Known rows:
[-25  33  -5  14 -10   1  -3   3  -8 -10 -12   1 -41  10 -12   0   3   0
   6  23   8  -6 -16 -24   8   1 -13  -1   3]: ralal
[  0  26  -4 -18  -1   8   4  -4   5   6  -9  -2 -14  -2  -3   5  -4   9
   0   5  10  -5   6 -23   5  -7 -15   3 -10]: fisti
[  3  16 -12   0 -10  -2  -8 -17  -6  -1  10   3  16  -2   6   1  -7   2
  -5  25  10  -4  23   4   3 -26  16   1   3]: gorur
[-24  30 -54  81  47   4  13   5 -14  27 -17  -9  27  20 -20  53  22  18
   5 -22  11  -1  -7 -33   0  22  28  -7 -21]: siga
[ -2  42  10 -46  30 -11   8 -18  29 -23   5   8  18   4   0 -33  15 -23
   8 -50  19 -17 -52   3   5 -32 -10  11 -13]: doflepel
[-36 -10  -7 -30  49 -27   0  -9  27 -36  -4   0   1   6 -13 -16  22 -18
   0 -32  19  -4 -59 -32   3 -53  -3  -4 -10]: draskodrum
[-33 -28 -15  -5   1 -14 -16 -10   3 -16 -16  -6  -4   6 -10  15  17  -4
  -5 -13  -8  10  -4   3  -5  -5  35 -11  -4]: buden
[ 16   7  11   3 -15  -5 -16 -19  -4  -4  20   1  32  -3   1 -10  -4   3
   8  -7  21  -6 -16   7   6 -23  24   3  -5]: konil
[-12 -15 -17 -16  13 -21  -6   2  -3 -11  -6   3  18  -3  -7  -3   0  -4
   1  13 -12  -4  -6 -38  11  -8  -8  14  -6]: drada
[-29  -1 -16  11 -18 -20 -53 -27 -27   0 -19  -2  37 -10 -13  52   5 -10
  -8  49 -11  -4  65 -29   0 -23  25   7   8]: pluduk
[-31  53 -30   5 -40  -4 -35 -21 -30  -5 -20  11  -5  -5  -7   2   2 -22
  -3  71 -23 -14  48   2   2   9  32  -1  11]: koton
[ 20 -35 -11 -17  -9  18  27  24  10   6  12  -1 -22  -3  16  -8 -17  10
  -9  23  -4   1  13   9  -2   8 -12  -9   5]: klukles
[-32 -63  -2  14 -14   5 -11   7   6 -13  -8 -13 -12   1  -6  32  12  -6
  -6 -14  -7  12  -3   8 -13   7  14 -16   7]: bovoder
[ 24 -20  -3 -15  15   7  27  24  15   5   8   2 -25  -4  10 -10 -11   7
 -12  21 -12  -2  21   2  -6  16 -21  -6   3]: skavaze
[ -1 -48   6   5 -10   6   7  15   2  -3   8  -3   7   9   9  30  -5   2
  -4  -3  -6   5  13   4   0   1 -18   8  14]: labelon
[ 24 -24  -2 -12  14  10  27  25  14   6   8   1 -27  -2  11 -10 -11   9
 -12  22 -14  -1  23   2  -8  17 -21  -8   3]: flamom
[ 17 -46  -8 -22  -3  13  25  29   7   7   6   1 -14   1  16   6 -13   9
  -8  19 -15   2  19   0   2  11 -21   2   9]: sumir
[ 15 -27 -13 -24 -10  21  28  24  13   7   2   0 -26  -1  15  -5 -11   6
 -10  15 -13   2  19  14  -4  21 -13  -8   5]: brukur
[  3 -30   3   3 -14  11   6   6   9  -9  17  -3  -1   3   8   7  -7   2
  -5   2  11   0   3   9  -4 -13  -2  -5   8]: fazul

Facts:
fisti roplin larol; demil roplin gatrek; plimam roplin trapan; norin roplin skotrus; nodomem roplin noga; flomaron roplin kletuplen; klasku roplin kuplak
floflel roplin kletuplen; tribrutim roplin kuplak; drigak roplin klukles; koskepil roplin skotrus; pluduk roplin labril; mefam roplin skotrus; kligrur roplin munum
gotuk roplin boda; koton roplin skotrus; boda roplin brukur; drurito roplin gatrek; klilel roplin kuplak; vubitren roplin klukles; deskem roplin gatrek
grafuve roplin munum; zedenol roplin gaplom; zivem roplin labril; miti roplin brukur; resatal roplin kulek; gukul roplin brukur; piflesto roplin kletuplen
zuskir roplin loflir; drome roplin kulek; labelon roplin sumir; grovuk roplin klatel; bupam roplin skavaze; doflepel roplin skotrus; brigrasta roplin trapan
stustam roplin klatel; tetrum roplin loflir; larol roplin gaplom; dralarul roplin boda; zabrozan roplin sumir; klogi roplin skotrus; tizade roplin guretis
droklum roplin labril; greklin roplin kletuplen; sasin roplin boda; beduk roplin guretis; trudo roplin munum; grina roplin skavaze; sato roplin kletuplen
febrir roplin kulek; druflu roplin sumir; misi roplin skavaze; tonul roplin kuplak; borebri roplin kulek; tridri roplin flamom; nitum roplin noga
sapedak roplin guretis; midus roplin skotrus; muplis roplin kulek; fazul roplin klukles; buden roplin kuplak; nazoflik roplin labril; nedrir roplin brukur
breplek roplin munum; taflal roplin loflir; matrikler roplin flamom; vorel roplin kuplak; vezim roplin loflir; flude roplin labril; drepa roplin brukur
deda roplin gribik; zoste roplin boda; mufal roplin klukles; fletri roplin klukles; plavum roplin flamom; mibuki roplin labril; luko roplin drigak
trapan roplin klukles; saklor roplin brukur; zodril roplin guretis; flamom roplin gribik; brosan roplin loflir; bidi roplin skavaze; sumir roplin labril
gakloskul roplin klukles; brulen roplin kletuplen; loflir roplin labril; plovir roplin boda; siga roplin gaplom; brosa roplin kuplak; pafom roplin skotrus
klatel roplin gribik; debal roplin klatel; braron roplin drigak; gorur roplin drigak; draskodrum roplin brukur; klimo roplin gaplom; bigur roplin klatel
vipon roplin larol; skavaze roplin gribik; stafir roplin trapan; mostetin roplin sumir; ruple roplin gaplom; suruplel roplin klatel; tredredron roplin gribik
biva roplin boda; vuger roplin boda; vepu roplin klatel; debo roplin noga; butir roplin kuplak; gegos roplin drigak; zovepam roplin klukles
plaplo roplin kulek; gafli roplin sumir; dapo roplin klukles; laludu roplin larol; fonek roplin flamom; sketru roplin skavaze; peplak roplin loflir
mesal roplin trapan; tritrelur roplin flamom; stubu roplin labril; visom roplin sumir; kletuplen roplin boda; drada roplin loflir; gilo roplin larol
piplutru roplin noga; konil roplin gatrek; munum roplin gaplom; stuske roplin larol; rutrapli roplin munum; stistan roplin gaplom; kuplak roplin boda
noga roplin klukles; brobra roplin larol; nadrol roplin noga; bovoder roplin boda; skote roplin trapan; zoger roplin kulek; statovak roplin kulek
rabe roplin kuplak; trolas roplin loflir; netrun roplin gribik; vibren roplin noga; stonul roplin klatel; bufludras roplin munum; magre roplin flamom
ralal roplin larol; sefadin roplin sumir; plinidel roplin klukles; votreskis roplin guretis; desen roplin gaplom; salar roplin guretis; gatrek roplin noga
drutir roplin skavaze; drafodrum roplin munum; skotrus roplin brukur; nazel roplin klatel; putredram roplin kulek; digur roplin klukles; kulek roplin klukles
fisti vozu b; demil vozu b; plimam vozu a; norin vozu e; nodomem vozu b; flomaron vozu a; klasku vozu a
floflel vozu d; tribrutim vozu a; koskepil vozu c; pluduk vozu c; mefam vozu a; kligrur vozu g; gotuk vozu g
koton vozu d; drurito vozu f; klilel vozu a; vubitren vozu b; deskem vozu e; grafuve vozu a; zedenol vozu b
zivem vozu a; miti vozu c; resatal vozu a; gukul vozu c; piflesto vozu f; zuskir vozu a; drome vozu a
labelon vozu e; grovuk vozu b; bupam vozu a; doflepel vozu a; brigrasta vozu c; stustam vozu g; tetrum vozu b
dralarul vozu e; zabrozan vozu a; klogi vozu a; tizade vozu b; droklum vozu b; greklin vozu a; sasin vozu e
beduk vozu c; trudo vozu b; grina vozu b; sato vozu d; febrir vozu a; druflu vozu c; misi vozu b
tonul vozu f; borebri vozu a; tridri vozu b; nitum vozu b; sapedak vozu b; midus vozu c; muplis vozu a
fazul vozu e; buden vozu c; nazoflik vozu d; nedrir vozu b; breplek vozu a; taflal vozu d; matrikler vozu a
vorel vozu a; vezim vozu b; flude vozu b; drepa vozu f; deda vozu d; zoste vozu f; mufal vozu d
fletri vozu f; plavum vozu c; mibuki vozu a; luko vozu b; saklor vozu a; zodril vozu a; brosan vozu a
bidi vozu a; gakloskul vozu g; brulen vozu a; plovir vozu d; siga vozu c; brosa vozu c; pafom vozu a
debal vozu c; braron vozu b; gorur vozu e; draskodrum vozu c; klimo vozu c; bigur vozu d; vipon vozu a
stafir vozu b; mostetin vozu g; ruple vozu a; suruplel vozu a; tredredron vozu b; biva vozu d; vuger vozu d
vepu vozu a; debo vozu b; butir vozu c; gegos vozu c; zovepam vozu g; plaplo vozu a; gafli vozu b
dapo vozu b; laludu vozu c; fonek vozu a; sketru vozu a; peplak vozu a; mesal vozu b; tritrelur vozu a
stubu vozu b; visom vozu d; drada vozu g; gilo vozu a; piplutru vozu d; konil vozu a; stuske vozu b
rutrapli vozu d; stistan vozu c; brobra vozu e; nadrol vozu e; bovoder vozu c; skote vozu d; zoger vozu c
statovak vozu g; rabe vozu a; trolas vozu a; netrun vozu a; vibren vozu b; stonul vozu e; bufludras vozu c
magre vozu g; ralal vozu d; sefadin vozu a; plinidel vozu a; votreskis vozu a; desen vozu a; salar vozu f
drutir vozu a; drafodrum vozu c; nazel vozu c; putredram vozu b; digur vozu a; fisti drenur flamom; plimam drenur fazul
norin drenur larol; nodomem drenur trapan; flomaron drenur sato; klasku drenur kletuplen; pluduk drenur zedenol; mefam drenur zoger; gotuk drenur gukul
koton drenur zedenol; drurito drenur kletuplen; vubitren drenur zodril; deskem drenur zedenol; grafuve drenur fazul; zedenol drenur gorur; zivem drenur gribik
miti drenur gatrek; zuskir drenur trapan; drome drenur gaplom; grovuk drenur boda; bupam drenur drigak; doflepel drenur kligrur; stustam drenur deda
tetrum drenur gukul; dralarul drenur drigak; klogi drenur munum; tizade drenur gafli; greklin drenur dralarul; grina drenur zoger; sato drenur fazul
febrir drenur fazul; druflu drenur fonek; misi drenur rabe; borebri drenur guretis; tridri drenur gukul; nitum drenur kligrur; sapedak drenur mibuki
midus drenur kletuplen; buden drenur kulek; nedrir drenur loflir; breplek drenur gatrek; taflal drenur trapan; matrikler drenur drigak; vorel drenur gukul
vezim drenur labril; flude drenur gatrek; drepa drenur drurito; deda drenur gribik; plavum drenur zedenol; mibuki drenur gatrek; zodril drenur skavaze
brosan drenur munum; gakloskul drenur drutir; brulen drenur trapan; plovir drenur kligrur; siga drenur kletuplen; brosa drenur labril; pafom drenur skotrus
debal drenur zoger; gorur drenur gaplom; draskodrum drenur kligrur; klimo drenur gatrek; vipon drenur skavaze; stafir drenur drada; mostetin drenur skote
ruple drenur noga; tredredron drenur zodril; vuger drenur zedenol; butir drenur larol; gegos drenur gafli; zovepam drenur klatel; plaplo drenur rabe
gafli drenur klukles; dapo drenur loflir; laludu drenur deda; fonek drenur sumir; sketru drenur flamom; mesal drenur kletuplen; visom drenur dralarul
drada drenur noga; piplutru drenur drutir; konil drenur munum; stistan drenur zoger; nadrol drenur gatrek; skote drenur gatrek; vibren drenur rabe
stonul drenur drada; bufludras drenur kletuplen; magre drenur munum; ralal drenur brukur; sefadin drenur noga; votreskis drenur kligrur; salar drenur skavaze
drutir drenur rabe; drafodrum drenur mibuki; nazel drenur drurito; digur drenur sato

Rows:
No name comes twice in this set of rows, the named rows included.
[-26  37 -25   0 -44 -12 -37 -22 -29 -11 -20  10 -12   0  -7   9   5 -12
  -2  68 -24 -10  49   3   5  11  46  -1   8] : vuger
[-20  13  -8  26   3 -26 -52 -29 -20  -1 -13  -1  26 -14 -19  37   7  -9
 -13  52 -10  -7  69 -29 -10 -15  26  -1   1] : plavum
[-13   2 -22 -22   0 -10  -3  -4   5 -15 -11   0  -4  -2  -6 -19   5  -5
  -1   5 -13  -1  -5 -10   2   9  14  -1 -14] : gotuk
[ -6 -54  -9  12 -19  15   0  18   0  -9  12  -8  -7 -10  -1  -7  -9  -1
  -1  14  -3   5 -15  -6  -5  14  -4 -12   1] : statovak
[ 39  62 -49  70  36   3  42  17 -29  55   8  13  21  25   3   1  14  31
  20  -1  10 -16 -29  15  19  35  73  -9 -14] : drurito
[  4  55 -18 -15 -44   3 -40 -32 -25  15 -18   4  19 -16  -5  31  -9   2
  -8  70  -9 -16  90 -19   5  -2  20   9  -2] : zedenol
[-26 -21 -14  18  14 -14 -19 -10  -4 -11   0  -5  16  -5 -10   7   6  -5
  -2   5  14   4 -16 -22  -2 -35  15  -9   0] : gegos
[  8  42  12  -5  -1  -4 -13 -20   1  -1   2   3  31  -1  -2   2   4  -7
   6 -16  12 -11   3  -1   3 -11  -2  12  -6] : zodril
[-21  -8   2  21  43 -28 -17  -9   4 -12  -5  -3   9  -3 -18   9  15  -9
  -7   2   3   0   0 -31 -10 -21   1  -5  -3] : debal
[  8  17 -19   4 -41  -7 -34 -33 -23   4  12   5  31  -8   5  18 -14   8
  -7  61   6  -7  67   6   5 -27  48   3   5] : deskem
[-26 -12   7  25 -32  18   2  18  -5 -11  -5  -6 -52  11  -8  16   0   1
   5  20   5   0 -16 -14  -1  18 -23  -9  12] : rutrapli
[ 17 -28 -10 -18  -6  21  28  24  11   9   5   0 -22  -2  15  -4 -15   8
  -9  20  -8   1  17   6  -3  14 -20  -6   5] : guretis
[-30 -54   2  29  -3   7 -11   9   2  -9  -3 -12  -4  -3  -8  35   5  -8
  -5  -4   2   8  -3 -12 -13  -5  -8 -12  11] : beduk
[-13 -13 -13  -7  13 -19  -6   3 -10  -4 -11   2  13  -6  -6  -7  -4  -2
   1   8 -17   7  -5 -28   9   0 -15  11  -5] : mostetin
[  9  -3  -7 -49  36 -23  17  -1  27 -23  17   8  -1   0   0 -53   2   0
   4 -12  26 -11 -63 -25  14 -52  -1   0 -13] : nitum

The same nodes again, as new rows of numbers:
Known rows:
[-11 -40   6  23  14  14  15  -9  18   6   0  18   6  17  -4 -13  14  18
  16   0   6 -13 -16  25  10  15 -16  -3  46  -9   8]: pluduk
[ 19 -34  -6 -12  41  -3  -4   8   8  -9  -5  16  -3   2   6 -16  17  38
  24  11  21 -14  20   5   6  12  17   3  10 -10   8]: gakloskul
[ 35 -31  -5  15  18   8   0   2 -10 -11  18   0   5 -21   2  -8   8  -3
  -1   2  14 -23  10   7   6  29  -6   2   5  -1 -16]: zodril
[ 29 -25   5  17  13  33 -16   5   8  -4  32  13   6 -22  15  -6  13   4
  24   8  -3 -23  25  11   4  -9   3 -13  -2 -16  -7]: skavaze
[ 29 -42  -8   5  10  -7  15 -10 -13  -9  18   6 -17 -11  -6 -13  20   1
   2  15  21 -34  13  10  13  19   3   7   7   0 -20]: sketru
[ 32 -20  -3  17  34  13 -12   4   8  -6   9  14  15 -13   7 -15   2  24
  19   0   1 -26  23   3  16  12  -5 -15  20 -13  -7]: gafli
[ 33 -39  -4   9   7   4   5  -5 -10  -7  21   5 -10 -17  -2 -14  17  -5
   2  12  18 -34  13  11  10  17   1   4   7   4 -18]: vepu
[ 22 -21  17   8  29  32 -29  22  12  -4   9   1  17 -26  13 -12   3  10
  10  -5   5 -13  25   9  -4   7   4   3  13   0   5]: zoger
[ 29  -8   9  24  40  -5  37 -15 -21   4  16  -3  -8 -27  10 -14  13  60
  28   0  14 -38   9  33  33 -11 -23  22   9  -7  -7]: drepa
[ 18 -23   4   1  35  11   0   4   8  -5   3   7   5 -13   8 -14  11  24
  18   6  15 -18  20  10   7  10   7   6  12  -8   6]: braron
[ 36 -40   6   8  21  -4  14   2 -15  -6  23   2   3 -24   3 -13  19  11
  -8  -8  12 -21  -5   3   2  25 -15  -2  -3  -5  -7]: tribrutim
[ 15 -17  -8   5  38  20  -1   7   0  -8  23  13   5  -2   9 -14   5  36
  14   7   8 -21   9  20   5  18  -1  -3  13  -4  -4]: trudo
[ 20 -31   1  -2  35  -2  11  -1   0  -4  15  15  -2  -6   5 -19  18  37
  16   2   9 -21  10   5  10  10  -1  -6   6 -12   0]: nedrir
[ 36 -27  -8  11  36  12 -23  11  11  -7   2  24  17  -5   8 -18   2  32
  23   4   3 -24  21   3  12  11  -1 -20  20 -11  -1]: drada
[ 16 -17  -7   5  39  19  -1   7   1 -10  23  12   5  -2   9 -14   5  36
  15   7   8 -20   9  19   5  18  -1  -4  12  -4  -4]: stuske
[  7 -14  -5 -25  54  27  14  12  17 -11  21  20   1  -1 -20 -15   5  34
 -21  23  20 -54  18  23  10  16   6 -16  15 -14  10]: drafodrum
[ 21 -36  -3   4  28  -9  17  -5  -8 -14  -1  -8  -5 -16  -2  -3  15   0
  -2   9  31 -19  14   7   8  30   3  23   6  -6  -6]: konil
[ 29 -31  15   2  32   5  11   1   0  -4  20  20   4 -14  20 -25  13  39
  16   1   3 -22   4  -3   1  10  -6 -14   3 -17  10]: floflel
[ 26 -26   7  16  28  22   0   5   4  -6  27  12  10 -20  13  -4  15  21
  16   0  -2 -18  12   9   3  -2  -8 -14  -5 -25   0]: skotrus

Rows:
No name comes twice in this set of rows, the named rows included.
[ 16 -22   5 -31  49  17  19  10  20  -5  14  23   3 -11 -22 -21  13  30
 -23  17  18 -60  20   9  12   5   6 -23  11 -19  20] : miti
[ 17 -33  -3  -9  40   4  -2   8  10  -7  -5  16   1   1   6 -17  15  38
  21  11  21 -19  17  12   7   8  13   4  15 -10  12] : zovepam
[ 48 -34   9  15  16  13 -11  12 -13  -7  31  -1  18 -37  14 -14  13  -3
  -7 -16   0 -14  -1  -4  -7  25 -14 -11  -9   3 -10] : rabe
[ 17 -17  11 -21  48  15  28  -4  26 -19  13  10  -1 -22 -10  -8   4  14
 -18  46  27 -65  26  -1   9   8  12   0  21 -40  26] : nadrol
[ -3 -20   6  37  10  51   4   1  19   1  26  13  22  -2  17   0   9   5
  21   2  -4  -6 -19  38  -4   9 -19  -7  24 -14  13] : gaplom
[ -7 -36  22  29   7  22  22 -14  21  -3  12   5   7  -3  18  -4   8   1
  19  21   9 -13 -21  17  -6  13 -12  19  45 -22  23] : gorur
[ 18 -27  -4  -1  35   1   7  -2   2  -5  12  14  -4  -4   4 -16  14  32
  20   8  12 -23  16   8  13  10   4  -3  11 -11  -4] : tizade
[ 11 -21 -12   1  42  10   7   3  -1  -9  22  13  -3   4   6 -15   8  40
  15  10  12 -21   9  18   9  19   1   0  12  -8  -5] : fisti
[ 31 -20  -1  29  30  22  -9   2  10  -9  18  12  16 -18   8   1   4  15
  20   4  -3 -25  24   8  15   4 -12 -19   8 -31  -8] : sumir
[ -4 -39  12  18  11  13  32 -16  13   7   8  23   5  11  17 -25  17  26
  24   6   7 -10 -28  19   2  16 -14  -6  33 -12  24] : koton

The same nodes again, as new rows of numbers:
Known rows:
[-20  10   7 -21 -15   5 -11  -8  -8   2   2  20   8   1  -8   2 -10  15
  -7  -5  -3  11   8  -1 -24 -17  24]: drada
[ 22 -20   1   5  22 -11  18 -12  -6  -4   0 -24  16  10  15  -9   8   3
  20   9 -22   1  -2  -3  17  24   4]: suruplel
[-10  37  13   3  41  59 -32 -33  -4  43  18  -5   4 -51 -22 -43  31 -12
 -12  -9  11   2  41  -2   3   3 -25]: breplek
[ -3  12  -8  33  33  34 -12  18  11  17  15 -50 -14  -6 -14 -76  44 -16
 -37  -7  -1  20  12 -23   0   9 -32]: gatrek
[  8 -24 -27  17  -3   2  10  15  -1 -17 -15 -17  -4  24  13 -10  11 -13
  -9  -7 -17  18 -17   4  11  18 -11]: fletri
[ -5  -2  -4   7 -31  16   2  -9  11  -6  13  23 -28 -15   7   1  -8   8
 -10  -9  25 -10   6   3   3  12   2]: buden
[  9 -14 -15  23   5 -12   9  22  13 -17  -8 -16  11  23   4 -26   6   1
  -3   0  -7  23 -12  -7  -6 -12  12]: labril
[  6   0  11 -33  -3  -7  -2 -32 -11  14  16  21  16 -19  -9  16  -6   9
   5   5 -19 -21   4  10  -6  -1   4]: drutir
[  9 -20 -15  32 -12   8  21  10  17 -12   3  -9 -16  12  27 -16   6   1
   5  -5  10  18 -10  -4  12  29   3]: koskepil
[ -7  -3  -8  -2 -22  16  -4 -13   1  -2   7  21 -18  -6   1   0  -4  16
 -11  -9  11  -4   0   4  -3  -3   7]: norin
[ -2  14  29  14  10 -30  20  42  13   3  -7 -35   3  10  14   5   4  -9
   7  11  13  13 -17 -19  -6   7  -8]: mufal
[-20  27 -50  26 -24   1 -59  12 -25  31  15   0 -41  99 -48  36 -11  -9
  18 -17   7 -38  11   9  53 -13   1]: drurito
[ 20 -30 -20  28  -7   6  13   8   7 -28 -15 -17  -5   8  17 -12   2  -8
 -12 -14   1   9   1   2  22  18  -3]: zoste
[ -6   6   1 -29   5   5 -10 -15 -12   2   8  20  15 -13  -6   1 -15  -5
  12   3 -13  -4  19   4 -12  -6  18]: sefadin
[-15  16  -6  11 -17  26  -8 -16  13  18   9  31 -12  -9  -1  -2  14   4
  -4  -7  18  12  -8  12  -8   3  -7]: drafodrum
[ 22 -26 -10  27   2  -5  14  21  15 -24  -9 -25  -6   2   9 -21  -2   7
 -10  -8  10   4  -4  -9  13 -13   4]: kuplak
[ -9   3  -2 -35   9   8  -8  -8 -19  12   9   8  -4 -13  -4  11  -7  -4
  10   5 -16 -16   3   4  -5  -4  -7]: borebri
[  5   1   8 -24   4  -5  -3 -30 -11  10  14  14  12 -12  -9  10  -3   9
   7   8 -16 -20   7   7  -1   4   3]: matrikler
[  6 -18 -19  26   1  15  14   4   9  -1 -15  -7  -1  19  24 -11  16  12
  12 -10   3  33 -24   4   9   6   3]: brobra

Rows:
No name comes twice in this set of rows, the named rows included.
[ -2   0 -19   7 -22   8 -20 -10  -3  -5  -3  19 -12  13 -16  12  -5  -4
 -15 -14   6 -14  10  13  12  -4   0] : drepa
[  8  12  39  25   8 -42  24  21  18   2  -4 -34  15  16   9   2  11   1
   5  15  13   9 -12 -16  -1  20   0] : bigur
[ 23 -24   9  -7 -14   6  20  17   9  25   7 -17  32  -2  26   8   5  18
   7 -36  -8  40 -20   4   5 -26  10] : kligrur
[-12   8  -8   2 -25  14  -2 -13  11  12   8  35 -10  -4   3   9   5   7
  -1  -6  12   9 -14  14 -12   1  -1] : stistan
[  0 -16 -21  21  -6   8  13  10   6 -14  -3 -10   1  30  21 -30   6   3
   7  -7  -8  34  -7  -5  -1  20  21] : labelon
[-13  38  41   1   0 -18  -2  13  15  20 -10  10  11 -15  -9  28   0   1
   4   6  33   3  -8  -2 -19 -24  -5] : ralal
[ -1 -17 -19  12 -13   4  22  19   9  -2   6  -9 -17  21  27 -10  10  -3
   4  -1  -7  22 -28  -2   1  28  -7] : zoger
[ 18 -17  -6   6  30  10  13   0  -2   2 -14 -16  18  -4  20  -2   5  -1
  31   1  -9  17  -7   3  15   1   1] : gilo
[ 12 -19  -9  -7  25   2  15   9 -11  -1  -2 -26   5   4  18  -8   1  -7
  22   6 -22   6  -5  -6  12  12  -3] : plinidel
[ -9  11  -8  15 -30  -3  -7 -22   5  14  22  23 -17  27 -11   7   7  12
  -1   2   6 -10  -6   7   5  22   4] : nazel
[  0  17  31  20   8 -30  18  37  18  -4 -11 -29  17  13  12  -5   0 -11
  11  10  18  22  -4 -18 -10   8  10] : nazoflik
[ 20 -24 -12  27   3  -8  14  21  14 -22  -9 -25  -3   6   9 -21   1   6
  -8  -6   7   7  -7  -9  10 -14   4] : boda

